Two labels a row
[-17  -6  -2   2  21  16  -6  -1 -11   7   3  -6   4   4  14  -1   0  16
   1 -16   0   4 -15   1   2   8   7  -3  14   2   0   0  12   9   8   8
  15   0  17   9  -5  -3   2 -10 -13   1  13   2 -10  -4   7 -10   7   5
  19  -2   6   7  -1 -47  -4  -1  -5  -4   3  -4  16  -3  18  62   1  12
   5  17  -4  16  -3  -4  -4   4   6 -13   3 -19  -3   4   2 -17  23  -6
  13   0  16  -6   9   6 -11  25   1  -3 -19   6 -14  -6  -4  -7  -4   3
  12  -3  -2   3   6  20  30  10  10  -6 -10  -9   1  13   6   3  -7  -4
  -7   7  -1   0  -6 -12  -6  -2 -17   3   7   2   5  -3 -11  -8 -11  15
  -1  11  39   6  -3   1 -10  25 -24   4 -18   0  15   5  -1 -10  22   3
   1 -13  10   5  -9   0 -21  -6 -14  -5  45 -11  -2  -5   1   8  -9   9
  -3  16  -3   5  42   8   7  14   0 -36 -29   6  15  -3  -6   7  -3] | (78) Z374
[-33   0   4   9 -13  25  -5  17   2  10  15   3   3  -4  10   8 -17  -4
   7  47   1   8 -15   8   1   1   5  -1  28  -4 -18   1  -2  21  14  -2
  10  -3  16   2  -8   4   7 -12   0   1  24   4 -13  -1   8 -14 -11   1
   6  -5   7  -2 -13 -32   0   1  21  -7   0  -5   7   4 -11  62 -62  25
   1  -1  -5  25  -1  15 -16  -1  13   4  26 -25  -1  -9  -4  10   4   5
   4  -4  51  -7  -9  -1  -2  -4  -1 -26   2   5 -15  -3   1  -1   3   5
  -4   2   1   7  13  28   3 -10  -3  -4  -2  -4  19   4   0  12   0  -4
  -1   1  -7   0  -8  32   5  -7 -27  -3  -5   3  13  -1 -19  19  -2  -3
  -6  18  58  -8   3   9   0  -4 -42  -2   4  -1  10   1   2  -9  29  15
   7 -19   6  62  -5   8  -3  28 -12 -11   1 -13  -4   5   0  -3   4  11
  -7   6  -5  -5   4 -10  14  24   0  12 -36   2  -1  -2   0 -18  -2] | (90) Z915
[-16 -17   2 -14  34  12   2 -16 -11   1  -2  -3   1  -1   1   3  -5  27
  -8 -25  -3   0 -10  -3   0  -4   9  -3  28  10  20   2  18  -1   3  10
  31  -3  18   3  10   0   0  -3 -44   2   9   3 -17  -1  -1  -6  12   7
   0   0  -7  10  20 -34  -2  12   3   0   4  -3  -5  -9   9   3  25   1
   8   6  -7  10  -2  -9   6  10   0  -9  -6 -20 -31  16   2   1  27 -13
  14  -4  -5  -7   6  18  -6  60   0   6 -17   2 -10   2  10  -7   2   3
  11  -8   5   8   1  21  13   7   4  -5   8 -16  -5   8  10  11 -16  -4
 -22  -6   0  -4  -3 -32  -1   0  -8   5  -1  -9  13   2   6 -12   1  10
  -5  -5  -2 -11  -3 -11  12  -1  -6  10  -7  -8   1  10   2  -1 -20  18
   2  -1   3  -4   0   9   2 -18 -17 -10  22  -5   1  13  -3  10 -19  -2
   1  14   8  -2  46  15  10  14   4 -45 -25   7  14  -7 -10   1   1] | (87) Z374
[-17 -10  -1   3  21  22  -2  -4 -14   3  14  -3   1   9  18   8  -6  30
   0 -17  -8   5 -23  -2  -8   7  11   1  16   1  -5  -8  14  13   9  16
  25   7  15   7  -4   0   5  -6 -18   2  11   3 -13  -6   7 -14   3   2
  28  -5  18   3   6 -61  -4  -2  -6  -2   4  -6  10   1   6  62  -7  16
   0  15  -4  24  -9  -4  -6   8   1  -5   2 -26 -17  10   5  -8  27   0
  16  -2  26  -2   2   8 -11  29  -6  -4 -24   3 -14  -4  -4  -8  -5   0
   3  -7  -4   7  11  30   4   9   0 -10  -3 -11   4  14   3  13  -4  -7
  -1   7   1   2  -5 -13 -12  -7 -15   7  -5  -2  11  -1  -7 -10  -2  11
   2  10  46  -1   2  -1  -6  15 -20   6 -14 -11  10   7   2  -3  14  12
   3 -17  11  29  -7   1 -27   3 -26  -5  48 -10   1  -3   3  12 -13   9
  -3  23   0  -7  56   6  14  16   3 -38 -33   8  19  -8  -9   3  -3] | (78) Z374
[-17  -9  -5 -18  42   5   8 -35  -8  -3  10  -3   1  -1  -6   3  -2  32
 -12 -39  -3  -7 -11  -8   5   4  15  -5  30  11  20  -2  26  10  -8  16
  25  -4  14  -3   6   0   1   0 -54   0   3  14 -22  -8   0 -11  13  25
  -9  -7  -7  18  27 -22  -1   9  -2   3   6  -4  -9 -14  16 -57  53  -1
   6  19  -5  -6  -3 -18   8  17   0 -10 -11 -18 -62  11   0  -3  23 -20
  18   2 -39  -1   2  17  -9  62   4  12  -4   2  -4   7  19  -8   0  -1
  20  -9   1   3  -6  21   9  11   7  -1   5 -16  -2  10   6  15 -20  -8
 -10  -2   3   0  -2 -43  -6  -5 -10   8  -1 -18  26   3  22 -20   2  17
   4  -4 -34 -10   5  -4  19 -43   7  11 -11 -11  -8  12   3   4 -46  17
  -2   7   2 -31   2   9  -3 -24 -22  -6  25   3   4  -7  -7  16 -31  -7
   9  15   5   8  62  20  11  -1   5 -50 -21  13  23  -4 -18  12   2] | (84) Z374
[-11  -6   1  -6  20   6   4 -16 -12   2   9   0   0  10   5   5  -6  14
   0 -18  -6   2 -15  -3   1   1  11   2  10   2   8   4  11   9   4  11
  42   0  19  13   5   0   5  -2 -37  -2   3   1  -5   1   3  -7   5   6
  19  -3  13  13  12 -50  -7   9  -6  -3   3  -4   0  -4   8  62  13  10
   8  10  -5  22   1  -6  -5  11  -2  -1   2 -19 -16  10  -5   3  23  -6
  15  -3  -5   3  12  16  -3  46  -8   5 -43   1  -2   4   5 -11  -1   4
  20 -11  -1   2   0  31  19  -2   4  -8   2  -8  -1  14   3   9 -16  -9
 -12  10   2  -6  -3 -35   1  -8 -12   6   1  -5   0   2   1  -7  -3   7
   0   2  29   6   2   0  -1   8  -4   7  -6  -6  -7  12   2  -6  13   4
  -4   1   5  27  -3   7  -6 -12 -21  -9  23 -12  -1  -5   0  14 -17  11
  -7  11   3  -1  62  10   9  21   3 -38 -27   7   8  -1 -16   5   2] | (78) Z374
[-15  -2   5   5  -4  -2  -1  -1  -5   7   9   1   2  -3   6  45   4  13
  -1  -3   1   0 -14  -1  -4   5   7  -5   8   0  -6  -7 -10  14   1   4
  36   1   6   4  -5   4   4  -3 -10   4  15  -6   2  -4   2   0  -8   1
   9 -13  11   0   5 -33  -3  -1   5  -5  -2  -7   6   0 -11  62 -16   9
   4  15  -7  25  -4  -2   1  10   0  -1   0 -19 -20  -8  -3   5   8   2
   3  -1   3  -2  -8  -5   1  31  -2  -5 -14  -1  -5   1   6  -7 -16   2
   9  -5 -10   2   7  33   2 -13  -2 -18  -2  -3   8   4  -3  23   4  -5
  -3  -7   4   0  -3   1   5  -8 -11  -4 -15   8  18  10   0  -5   8   5
  -3   1  32  -8  -1   7  -1 -33   6   9   1 -13 -21   3   4  -6  19   9
   0  10  -4  62  -4  -6  -9   7 -24 -17   0  -7  -2   0   3  18 -16  -2
  -4  13  -2   9  48   3  15  14   6   2 -22  -1  10   4  -9   2   9] | (78) Z915
[  0  -8  -4 -10  25  -5   4 -16  -6  -2   2  -1   1   5 -10   4   4  17
  -3 -24  -5  -1  -3  -5   4   0   7   3   0   1  14   0  12   2  -5  12
  24  13  24   2   6   4   2   5 -28   1  -3   1  -1  -2   7  -7  11   8
  -5  -2   4  15  15 -19  -5   6  -4 -10   0   2  -6  -4   4   4  45  -8
   6   4  -2   3  -4 -15   3  11   0  -6  -5  -6 -21  15  -1  -1  15  -5
  11  -1 -26   2   5   9   4  32 -15   8 -21  -1   1   4   5 -19  -4  -5
   6  -6  -2   1  -2  15   6   1   3  -5   3  -7  -2   7   1  12 -18  -7
  -8   9   1  -2   3 -36  -3   1  -2   8 -18  -5   5  -3  11 -13   3   4
   4   6 -11   6   1  -3  15  -8  15   8  -2  -3  -8   9   3   3 -20   2
  -1  13   1  -7  -2   0 -13 -21 -14  -2  19  -8   0 -14   1  12 -17   1
   4   9   7   3  51  14   5  -1   8 -25 -10   7  13  -8 -10   8   0] | (79) Z374
[-21  -7  -2 -10  26  24  -1  -7  -9  11  14  -8   1   3  12   7 -13  12
 -19 -17  -9   4 -20  -1  -1   2  20  -2  38   1   5  -3  20  10   9  15
  29  -1  15   1  -2   6 -15  -7 -31   3  15   8 -15  -6   3 -12   5   4
  12 -10   9   7   7 -54  -4   0 -10  -1   4   4   9  -3  13  62  -8   9
   6   9  -8  18   0  -9  -6   9   2  -4   7 -27 -19  10  -4  -1  26  -6
  16   3  23  -8   8  15 -10  37  -3  -3 -35  13 -13  -6   0  -9  -1   4
   7   2   2  10   6  28  17   8   5  -7   2 -11   4  12   7   3 -10  -6
 -10  11   3  -8   2 -21  -5  -5 -19   6   2  -5   4  -1 -12   4  -3  10
   0   3  43  -3   2   2  -5  23 -28   2 -10  -3  26  11  -5  -5  19  13
   8  -8  13  22   0   3 -15 -12 -15 -13  37 -12   4  -3   6  13  -9  12
  -1   4   5   3  52  11  18  22   3 -49 -30   8  17 -14 -14  -5  -2] | (78) Z374
[-14  -6   1  -6  16   6   2  -2 -10  -3  14  -2  -4   4  13   5  -8  14
  -2 -11  -2  -2 -18  -4   3   9  10  -5   6 -18  -4  -5   5   8  10  12
  41  -3  15   0  -2   5   5  -2 -26   1  17   3  -1  -2   7  -5   3   8
  24  -4  18   4  12 -58  -4   2   0  -2   4  -3   2   0  -3  62  -7   5
   9  20  -1  27  -6  -4  -4  12  -1  -5   1 -11 -16   1  -6   2  21  -1
   8   4  16  -6   2   6  -7  34 -14  -6 -43   5 -11   0   5  -8  -2   2
   6  -8  -6   6   7  39  14   1   5 -14   1 -11   9  10  -5  13  -3  -4
  -9  13   2  -9  -5 -23  -3  -4 -19   7  -5  -1   5  -3  -3  -7   5   5
  -2   7  54   7  -1  17  -6   5 -11   7  -8  -6  -4  11  -1 -11  23   8
   1  -6   3  59  -9   4 -22  -2 -17  -5  31 -10  -4  -6   3  10 -15   8
 -11  22   3  -3  62  12  14  18   2 -28 -24   7  15  -6  -5 -20   0] | (78) Z374
[-17 -10   5  -7  13   8  -2  -4 -10   5   8  -4   0   3  10   5 -16  13
   1 -10  -1   1 -20  -1  -5  62  10 -12   8   4  -7 -10   1   7   7  11
  42  -1  26   7   0   2   6  -6 -24  -1  15   8   0  -2   6  -5   3   7
  17  -9  10   2  14 -61  -8   5   3  -6   3  -6   4  -4  -9  62 -19   8
  10  18  -5  32  -4  -4  -2  13  -1   4   1 -20 -15  -1   3   2  17  -5
  12  -1  10  -1   4   5   0  39  -1  -3 -43  -2 -17   5   2  -7  -2   6
   4  -9  -5  -1   8  41  14   2   4 -13   0  -9   6  11   4  13  -2 -12
  -3  14   1  -4 -10 -23   1  -6 -14   6 -11   4   9   3  -6   5   7  -2
  -1   4  51  10  -5   4 -12  -7  -5   9  -3  -7 -10   5   5  -2  29   8
   1   1   7  62  -9   2 -14  -4 -21 -12  24 -11  -2  -7   4  12 -17  11
 -12  19  -1   0  62   8  14  26   1 -22 -39   3  13  -2 -10   2   2] | (78) Z915
[-11  -4   4  -4  22  11   7   5 -12   1  11  -2   3   7  48  11  -2  17
   0 -13   2   6 -16  -1   1   0  14  -2  -6   3   4  -4   8   6   7  12
  29  -1  24  10   0   9  -7   1 -20   1   7   1  -5  -4   6  -9   1   9
  28   2  21   9  11 -62  -2   4  -8  -6   2   7   8   4   4  62   7  -1
   9  12   1  27  -9 -10  -6  12  -1  -3   6 -16  -2   7  -1  -3  25  -2
   8   5  19  -2  16  10 -11  22  -5  -4 -47   4 -12  -5  -3 -12  -5  -9
   4  -5  -4   7   9  23   7   7   2 -10   4  -3  -5  13   1   5 -11   1
  -5  17   1  -7   3 -27 -11  -4 -14   6   4   5 -12   0  -3  -1   6   6
  -2   3  48  23  -2   2 -19  31 -13   4 -10  -3  10  10   5  -2  35   1
   2  -7  11  27  -8  -4 -29 -15  -9  -4  43 -18  -2 -20  10  11 -10  15
  -6  15   3  -2  60   9  11  13   4 -45 -30   6  24  -7 -10  -1  -7] | (78) Z374
